M =
[[113 114 138 140 140 129 146 155 131 131 131 123 154 156 141 148]
 [149 149 134 138 127 139 129 118 150 147 146 143 113 122 135 123]
 [157 156 132 134 127 140 125 111 148 146 145 147 108 115 132 119]
 [145 145 135 139 128 139 131 121 149 146 146 141 116 126 137 125]]
Indices start at 1.
The entry in the top-right corner: 148
The entry just left of the smallest entry is 147
Find the entry at row 1, column 3.
138
The entry in row 2 and column 1 is 149
Find the entry just right of 150.
147
The minimum -> 108
The entry in row 3 and column 2 is 156
Find the entry directly above the smallest entry.
113
Find the entry directly below the smallest entry.
116
Find the entry at row 2, column 2.
149
The top entry of the column that holds the smallest entry: 154
Find the entry directly below 150.
148
Find the entry in row 3 and column 3.
132
Find the entry at row 3, column 1.
157
Find the entry directly above 122.
156
Find the top entry of the column that holds the largest entry.
113
Find the entry in the bottom-left corner.
145
The entry at row 2, column 3 -> 134
The entry in row 1 and column 2 -> 114

Read these off the grid that follows. Indices start at 1.
1) Give the entry in row 2 and column 1.
2) Give the entry directly above 143.
3) Give the bottom entry of the column that holds the smallest entry.
4) Give the entry directly below 105.
5) Give the entry in row 2 and column 2.
6) Give the top entry of the column that holds the smallest entry.
7) Give the minimum.
8) Give the entry directly above 102.
125,138,115,145,116
139,135,119,122,143
141,134,121,105,122
137,140,134,139,142
150,127,132,146,103
136,127,120,126,103
120,152,123,102,120
145,148,107,120,126
1) 139
2) 116
3) 120
4) 139
5) 135
6) 145
7) 102
8) 126

Read these off the row that follows.
1) The entry just left of the largest entry?
2) The entry just right of 143?
[143 155 138 133]
1) 143
2) 155
